In the rows, 128 means zero.
Each row of numbers belongs to one of the things below and depends on some of the facts about them. Some rows are named. Which thing is each other row?

Some rows with their names:
[156 147 112 104 115 116 111 130 141 134 141 168 114  87 135 137 161 129
 106 116 118 111 136 112 140 151 107 106 148 125 174 139 146 112 149 106
 177 121 124  95 100 116 122 122 111 126 129 145 142  92 145 145]: gofu
[138  31 128 111 146 191 190 116 147 153 122  62 125 108 135  96  30 133
 146 195 153 164 140 136  97 124 129 150 104 121  74 104  89 194 133 171
 118 179 110 104 189 129 113 143 121 179 148 166  78 150 154 126]: skedram
[134 112 141 140  97 133 141 133 132 162 143 107 124 109 114 169  90 135
 185 156  81 147  71 128 131 111 110 114  94 114 103  90 153 129 146 143
 152 165 109 171 131  66 115 128 120 122 127 148  99 137 136 158]: stado
[ 85 116 125 103 115 130 171 122 104 124 121 152 113 148 115 148 151 135
   6 117 195 121 208 146 114 141 140 137 132 151 181 127 118 117 158  52
 139 139 124 104 156 136 150 143 120 148  95 145 175 114 127 111]: skisku
[144  86 137 128 148 130 132 123 145 173 128 113 135 103 129 135  91 110
 186 153  59 126  79 128 119 105 111 112  87 100  88 100 147 142 119 166
 168 166  95 145 163  94  95 136 116 148 146 150 105 108 118 153]: dotrik
[135 109 141 144 100 128 139 139 129 154 148 110 125 115 118 167  93 131
 187 153  81 144  63 128 138 115 106 112  93 115 107  96 154 132 152 153
 143 164 112 168 130  65 118 116 123 117 136 137  97 138 141 160]: bagris
[119 192 138 149 155 128  61 141 140  67 116 128 138 184 145 109 134 129
 118  78 163 205 195 109 128 148 169 150 160 139  91 135 113 146  48 113
  87 117 139 153 146 146 153 116 157  96 143 118 177 121  91  94]: brutridram
[121  81 146 136 159 143 139 136 128 143 120 113 121 120  97 144  76  98
 178 156  92  93  99 148 133 126 135 133  76 132  92 112 118 143 136 169
 112 147  95 149 162 116 107 151 132 187 135 122 105 142 127 140]: dredrin
[145 128  92 147 161 171 130 144 111  65 120 131 126 116 152 128 122 112
 108 127 178 114 140 155 147 160 149 126 136 144 142 176 127 119 129 130
  69 110 146 127 115 179 143  87 129 135 137  80 131 134 171 129]: nebro
[115 123 127 107 113  70 132 121 118 150 126 129 154 132 143 103 162 144
 122 119 112 118 111  99  99 123 134 115 134 138 124 120 137 116 141  98
 156 122 137 111 120 118 118 138 135  84 124 158  98 111 104 131]: fatral
[137 121 130 123 136 132 180 100 123 121  83 125 133 129 111 133 117 123
 130 150 138 121 156 137 136 112 141 152 122 115 116 118 104 121 151 143
  87 128 119 112 108 154 145  95 110 161 120 100  89 144 140  87]: vavival
[154 152 143 132  75 142 116 133 150 138 138 128 111 100 137 118 147 137
 105  90 119 112 146 131 155 118  71 146 125 106 179 161 108 145 124 158
 166 113 134 120  80 146 108 131  81 157 136 115 188 120 124 107]: stelitrol
[136 140 123 123 128 132 172 108 120 109  90 128 132 133 111 140 122 126
 137 156 141 123 152 131 140 127 149 146 122 128 111 109 114 115 151 128
  82 125 125 115  96 145 146 101 120 150 115 100  79 155 150  94]: nena
[128 152 122 126 105 112 105 139 132 122 147 143 125 134 160 126 154 149
  90  98 138 153 130 114 131 139 110 115 157 126 168 144 134 134 128 100
 153 127 137 128 111 112 137 105 126  78 131 142 164 101 136 142]: mebror
[143 150 123 121 103  97 137 115 136 146 115 132 146 128 138 130 145 153
 156 127 101 148 105 107 134 107 111 130 136 103 119 109 147 115 143 130
 131 130 134 131  83 112 135  98 114  87 128 131  91 128 135 124]: skibon
[121 104 148 136 128 154 142 126 126 139 136 118 113 119  65 159  86 109
 175 166 105 108 112 142 121 136 136 130  83 136  92  87 124 129 147 147
 120 150 107 144 155 100 120 166 143 180 120 136  95 157 130 142]: grebustis
[140 132 130 122 130 136 175 103 119 108  92 128 134 132 107 144 123 131
 134 149 144 124 153 132 134 124 146 148 122 124 113 111 112 115 155 127
  85 127 125 116  96 143 149 103 115 151 113 103  76 152 148  95]: bripam
[120  82 157 128 162 144 145 111 129 168 131 115 108 124  82 154  86 103
 166 174  91 115 110 154 124  97 141 124 103 116  93  97 123 141 126 155
 134 149  95 131 176 110 126 158 145 193 117 135 114 148 116 127]: gravun

Some facts about the things:
kubes: refers to; flipek: points at; bobren: belongs to class; troplanam: is of sort; sunites: uses
dotrik {kubes=zuzes birur drorak, flipek=testes, bobren=960, troplanam=625}
papan {kubes=dogre, bobren=244, troplanam=295}
ziku {bobren=263, troplanam=625, sunites=skibon nodri}
boful {bobren=263, troplanam=625, sunites=muplo skuro}
rupa {kubes=skofe mebror drefol siklok dredrin skisevu, bobren=244, troplanam=295}
puskim {bobren=960, troplanam=625}
laro {kubes=gretol dazu gipel klekem, bobren=244, troplanam=295}
skitro {bobren=263, troplanam=625}
buplik {kubes=stugusku dripek, bobren=932, troplanam=295, sunites=flepirun doklis mubo memor vudrun fizulim skabrul}
dogre {flipek=klekem biplubok, bobren=842, troplanam=295}
sola {flipek=bratri zuzes birur, bobren=263, troplanam=625, sunites=tuler}
zeskun {kubes=boful flokli bitrim, bobren=244, troplanam=625}
staplofin {bobren=263, troplanam=295}
dripen {bobren=847, troplanam=625}
stado {bobren=842, troplanam=625}
stuza {kubes=flevo memor dafor, flipek=soskir, bobren=263, troplanam=926, sunites=bakir nodri}
skuro {kubes=bratri ziku skisevu, bobren=263, troplanam=295}
plabru {bobren=960, troplanam=625}
skabrul {bobren=263, troplanam=926}
naper {flipek=dizum busor mubo giklabem, bobren=960, troplanam=926}
destetra {kubes=zipas gutum brigu, bobren=842, troplanam=295, sunites=pitrim stabrok}
mifli {bobren=244, troplanam=926}
gravun {flipek=netas destetra nubul, bobren=244, troplanam=625}
lavem {bobren=244, troplanam=979}
likem {kubes=skibon vavival nubul, bobren=960, troplanam=926}
flugrun {bobren=960, troplanam=979, sunites=mifli}
pluram {bobren=244, troplanam=625}
nebro {bobren=263, troplanam=979}
fatral {bobren=960, troplanam=926, sunites=ruple skofe vudrun skuro grobuflem}
pleste {bobren=263, troplanam=625, sunites=plabru nodri}
flokli {bobren=842, troplanam=979}
birur {bobren=960, troplanam=295, sunites=bitrim}
domivu {flipek=bredrulil, bobren=932, troplanam=979}
trotrude {kubes=brutridram skitro stelitrol, bobren=932, troplanam=295}
brutridram {bobren=932, troplanam=295, sunites=fivupim}
gotas {flipek=netas flastukas skabrul, bobren=960, troplanam=625}
klimum {bobren=960, troplanam=625, sunites=mubo stelitrol fizulim}
plirom {kubes=bredrulil fliplerel zuzes birur, bobren=847, troplanam=295}
vavival {flipek=fluvu drorak grobuflem, bobren=263, troplanam=926}
risun {kubes=skedram muzil dafor, bobren=960, troplanam=979}
brogrer {kubes=trabrokles trevol, flipek=fligrel flastukas, bobren=847, troplanam=979, sunites=flepirun gravun}
dredrin {flipek=boful brutridram gipel bakir, bobren=244, troplanam=625}
gretol {flipek=skofe, bobren=847, troplanam=926, sunites=dogre bakir}
flevo {bobren=960, troplanam=625}
dakon {kubes=bramer nena skitro, bobren=932, troplanam=625}
sokim {flipek=vebulon plirom giklabem, bobren=244, troplanam=295}
trotrar {bobren=960, troplanam=926, sunites=skibon giduskin flokli flosker}
nuziler {flipek=bupli, bobren=847, troplanam=295}
refle {bobren=960, troplanam=295, sunites=skedram busor sokim gravun vavival}
gazudus {bobren=847, troplanam=926, sunites=segrem doklis gravun}
trevol {flipek=giduskin papan biplubok, bobren=847, troplanam=295, sunites=vebulon skitro drefol trabrokles gotas laro}
drefol {flipek=skisku, bobren=842, troplanam=625}
stofus {bobren=960, troplanam=979}
nubul {bobren=263, troplanam=926}
dripek {bobren=960, troplanam=295, sunites=dripen busor gaske flosker}
skisku {kubes=bupli segrem, bobren=263, troplanam=295, sunites=sokim fizulim}
skibon {bobren=842, troplanam=926}
biplubok {bobren=263, troplanam=926}
nodri {kubes=ledrol trevol, flipek=testes muzil merama nubul, bobren=847, troplanam=926}
ledrol {bobren=847, troplanam=295, sunites=gutum tuler nebro}
vikon {flipek=bupli fligrel mubo, bobren=842, troplanam=295}
skisevu {bobren=847, troplanam=979, sunites=vebulon}
zipas {bobren=263, troplanam=926}
mukel {bobren=932, troplanam=979, sunites=gofu fizulim}
siklok {bobren=263, troplanam=979, sunites=dizum flepirun fivupim skitro laro nodri}
busor {bobren=263, troplanam=625}
stelitrol {flipek=flevo, bobren=847, troplanam=295}
zastil {bobren=847, troplanam=926}
stafler {bobren=244, troplanam=926, sunites=skedram mifli trabrokles gofu skuro gotas}
bagris {kubes=trapla nena flugrun pluram, bobren=842, troplanam=625}
giklabem {bobren=244, troplanam=979, sunites=skedram skibon stofus muplo gaske biplubok}
memor {flipek=mukel pleste gaske, bobren=847, troplanam=625}
fligrel {bobren=244, troplanam=926, sunites=mifli trabrokles migrotak papan bagris dredrin}
fizulim {flipek=refle zipas bagris, bobren=263, troplanam=926}
flastukas {bobren=932, troplanam=979, sunites=fovavak studreflol}
vebulon {kubes=nena doklis trevol trotrar, bobren=263, troplanam=295}
doklis {bobren=244, troplanam=625}
gipel {bobren=847, troplanam=295, sunites=doklis risun flokli}
merama {bobren=960, troplanam=979, sunites=bripam gezo drorak vudrun}
vudrun {bobren=244, troplanam=979}
sodiso {bobren=847, troplanam=926, sunites=mifli trabrokles nebro}
gutum {bobren=244, troplanam=295}
pitrim {flipek=flevo bupli flokli, bobren=960, troplanam=979}
gudok {bobren=842, troplanam=625, sunites=staplofin sokim trabrokles bakir}
siner {flipek=giduskin, bobren=263, troplanam=295, sunites=mifli tuler}
sagegril {kubes=zotro sodiso, bobren=842, troplanam=625, sunites=grebustis risun gofu plirom trotrude stelitrol}
fluvu {bobren=932, troplanam=625, sunites=gaske flosker}
soskir {kubes=bramer doklis vikon, bobren=263, troplanam=979}
migrotak {flipek=fatral flugrun vebulon sodiso trabrokles, bobren=842, troplanam=926}
nena {bobren=263, troplanam=926}
giduskin {bobren=932, troplanam=625}
bakir {kubes=pluram, bobren=244, troplanam=295}
dizum {bobren=847, troplanam=926}
bitrim {bobren=847, troplanam=295}
mubo {bobren=842, troplanam=625}
klekem {bobren=842, troplanam=926, sunites=nubul}
trabrokles {bobren=263, troplanam=926}
klezok {kubes=puskim bitrim, flipek=nebro, bobren=960, troplanam=926, sunites=dizum ruple muplo}
skofe {bobren=244, troplanam=625}
stabrok {kubes=gotas, bobren=842, troplanam=979}
ridris {bobren=244, troplanam=926, sunites=mifli drorak dredrin}
grobuflem {bobren=932, troplanam=625}
grebustis {kubes=studreflol, bobren=244, troplanam=625}
drorak {bobren=960, troplanam=295}
flepirun {bobren=847, troplanam=625}
gofu {bobren=960, troplanam=295}
gezo {bobren=932, troplanam=295}
muzil {bobren=263, troplanam=979}
skedram {flipek=sodiso trabrokles giklabem merama, bobren=263, troplanam=625}
trapla {bobren=932, troplanam=295, sunites=vebulon fivupim flosker}
klivo {bobren=842, troplanam=979, sunites=plabru}
ruple {kubes=gropun, flipek=likem trotrar, bobren=263, troplanam=625}
fovavak {bobren=842, troplanam=926}
dazu {bobren=932, troplanam=295}
testes {bobren=847, troplanam=295, sunites=papan nebro}
fivupim {bobren=932, troplanam=295}
gaske {bobren=263, troplanam=625}
studreflol {flipek=flastukas, bobren=847, troplanam=979}
bramer {flipek=gudok skitro, bobren=842, troplanam=926, sunites=stado doklis plabru}
fliplerel {bobren=960, troplanam=295}
tuler {bobren=960, troplanam=295}
bredrulil {bobren=960, troplanam=926, sunites=fovavak zipas gezo fivupim dogre rupa}
zuzes {bobren=847, troplanam=979, sunites=grebustis}
bruban {kubes=ledrol bupli, bobren=847, troplanam=926}
bratri {bobren=244, troplanam=295}
skuzu {kubes=bratri nena sokim, bobren=847, troplanam=926, sunites=nebro biplubok}
segrem {bobren=244, troplanam=625}
rugoti {flipek=ledrin, bobren=960, troplanam=295}
muplo {bobren=960, troplanam=295}
gropun {bobren=960, troplanam=926, sunites=fivupim stabrok}
stugusku {flipek=brutridram, bobren=244, troplanam=979}
netas {bobren=960, troplanam=926}
lebem {kubes=klimum dripek brigu, flipek=lavem, bobren=244, troplanam=926, sunites=gutum}
flosker {flipek=fliplerel, bobren=263, troplanam=625}
brigu {bobren=244, troplanam=295, sunites=dripen zipas bruban nebro}
zasim {kubes=birur stofus, bobren=960, troplanam=625, sunites=sokim drorak trotrude}
zotro {flipek=dizum sodiso, bobren=842, troplanam=295, sunites=staplofin naper}
bupli {bobren=244, troplanam=625, sunites=lavem stofus mubo ledrin muplo}
dafor {bobren=847, troplanam=926, sunites=fovavak lavem gofu trotrude}
mebror {bobren=842, troplanam=295, sunites=rugoti nena dakon bitrim}
ledrin {kubes=zastil trabrokles dazu, bobren=960, troplanam=979}
bripam {kubes=bupli, bobren=263, troplanam=926}

Name these rows:
No name comes twice in this set of rows, the named rows included.
[ 99 167 120 119 101 112 105 133 130 141 145 148 114 157 126 123 153 155
  74  87 148 141 154 118 128 137 104 132 149 132 183 133 126 124 129  99
 150 118 137 120 130 125 144 149 130 100 112 148 182 126 116 147] | gipel
[139  96 146 142 117 139 141 133 133 164 136  98 127 114 133 152  86 130
 184 146  76 145  68 132 132  96  96 121  94  98 102  99 148 145 129 163
 148 166 107 168 139  80 105 114 114 127 140 144 111 124 131 151] | drefol
[ 74  86 146 143 124 145 178 133  96 125 134  93 131 161  98 173  90 113
 116 154 144 144 127 152 105 122 160 134  78 164  96  84 118 123 139 100
 104 163 106 177 189  92 135 154 142 144 112 141 112 151 112 124] | boful
[127 105 158 155 148 170 147 123 129 119 111  80 129 145 106 156  64 112
 174 154 122 168 137 145 128 111 152 145  88 120  58  88 116 148 102 162
  92 157 107 173 171 108 130 122 130 167 133 117 106 149 117 102] | flosker
[ 84  80 143 133  84 105 163 131 107 183 161 102 131 147 117 167 110 147
 117 140 101 131  85 130  99 101 112 110  90 138 122  86 150 119 155  97
 175 172 117 174 172  57 114 156 130 104 116 176 127 127 106 159] | sagegril
[ 76  58 151 147 159 145 171 152  94 109 139  84 140 159 139 150  75  95
 130 157 146 126  91 162 111 125 165 135  74 172  94 128 103 149 133 140
  80 150 108 187 186 115 117 128 139 142 136 115 114 146 119 133] | sola
[132 117 145 133 110 126 126 125 132 166 148 115 131 106  95 160 110 123
 185 151  74 129  87 118 111 117 120 104  92 124  94  79 157 116 136 125
 171 158 113 153 159  67 109 152 134 135 128 160  98 125 113 147] | plabru
[ 70  83 126 107 152  71 157 145  85 118 130 128 152 162 146 107 151 115
  89 123 148  62  97 136 106 144 164 129 107 188 148 155  99 119 157 107
  85 102 125 123 128 156 119 151 148 107 118 113 103 135 111 144] | stafler
[121 179 144 136 128  74  81 127 133 111 123 112 178 171 155  90 163 138
 178  98 108 183 124  82 100 116 164 129 152 137  62 111 141 123  66 107
 126 114 150 155 127 117 129 128 157  45 149 138 112 118  63 105] | gropun
[122 131 100 129 163 118 169 106 121 114  56 143 144 150 119 148 107 117
 128 120 123 107 168 137 152 118 137 158  92 104 105 115 121 110 140 152
  75 143  97 140 111 157 137  81 105 149 123  97 101 130 138 103] | biplubok
[151 134 100 144 145 171 118 120 137 106 111 144 116 106 129 122 131 126
 103 124 157 113 168 145 144 130 117 131 144 101 141 154 132 115 117 139
 119 118 146 103 122 173 134 108 115 159 133 104 149 127 154 113] | domivu
[173 149 120 113 140 123  93 130 156 129 127 162 123  91 149 120 149 124
 135 112 105 129 134 114 145 140 108 115 151 102 156 155 139 134 117 136
 168 117 122 105 105 133 116 105 109 126 146 131 149  79 141 129] | rugoti
[173  97 127  98 114 105 141 105 155 162 121 109 152  85 163  61 132 147
 156 146 103 128 113  95 111 108 107 130 139 103 111 128 118 160 126 162
 165 126 139  71 107 144  93 128 106 125 154 153  78 109 127 112] | naper
[107 103 114 150 177 142 142 120 131 144  77 125 134 146  99 176  56 100
 165 120  81 111 133 144 155 113 118 151  50  95  83  88 135 118 119 173
 104 188  69 188 171 111 114 121 117 181 130 121 123 122 126 140] | giduskin

Now the same things, written a new way:
Some things and their rows:
[158 139 150  84 145 167 113 142 135 102 157 110 125  95]: fluvu
[119 113 139 104 155 142 122 156 147 114 143 116 151  54]: giduskin
[115  93 157 129 153  91  85  97 169 156 139 154 150 132]: fizulim
[117 168 103 147  70 105 182 143 147 176 152 214 128 116]: stofus
[161 176 133 126 164 136 116  98 127 107 113 115 110 116]: bupli
[139 116 163 137 136  72 102 130 177 141 132 129 146 120]: nena
[ 93 108 109 127 120 131 155 130  94 102 107  62 130 111]: laro
[130 196 126  99  77  90 157 133 160 146 197 197 132 170]: siklok
[115 144 109 127 125 168 134 134  86 109 122  55 106 155]: birur
[140  84 143 151 139 122  96  94 141 170 113 170 105 113]: naper
[119 130 131  91 131 181 137 136  88  74 173  55 131 108]: brutridram
[ 58  94  94 151 137 153 124 107  79 129 102  88 131 141]: dogre
[174 115 147 124 169 146  87 113 114 139 142 171 142 148]: gretol
[150 103 160 127 129  68 101 130 177 146 130 130 131 121]: trabrokles
[169 129 151 162 126 135 101 140 152 150 113 143 139 127]: netas
[126 131 134  81 129 179 148 131  93  82 163  53 123 106]: trapla
[106  74 239 220 214 112 202 182 245  48 141 172  95 192]: nubul
[138 152 143  98 138 113  89 133 154 110 136 101 125 159]: pleste

Name these rows:
No name comes twice in this set of rows, the named rows included.
[ 93 113 102 101 169 176 126 119  58 109 135  90 141 161] | trevol
[107  89 127 122 145 143 105 109 128 131 102 148 143 112] | gravun
[110  86 117 122 161 131 111 110 116 127  99 153 141 109] | memor
[139 136 124 145 132 138 107 143 135 125 103 118 115 124] | puskim
[132 136 113  94 145 158 152 137  76 105 112  64 118 156] | ledrol
[120 139  90 194  77 151  87 126  51  25 161  69 138 156] | destetra
[148  76 140 138 156 118 100 114 123 148 122 178 151 114] | nodri
[164 113 148 142 144 107 116 141 152 152 114 144 138  99] | mifli
[170 132 146 163 135 126  97 143 145 154 122 143 127 122] | likem
[170 124 154 114 170 157  87 111 129 163 138 162 129 152] | lebem
[146 110 216 248 225 170 190 194 199  59 132 180  70 220] | klekem
[ 94 117 108 132 120 142 154 133 100 128  94  57 113 123] | tuler

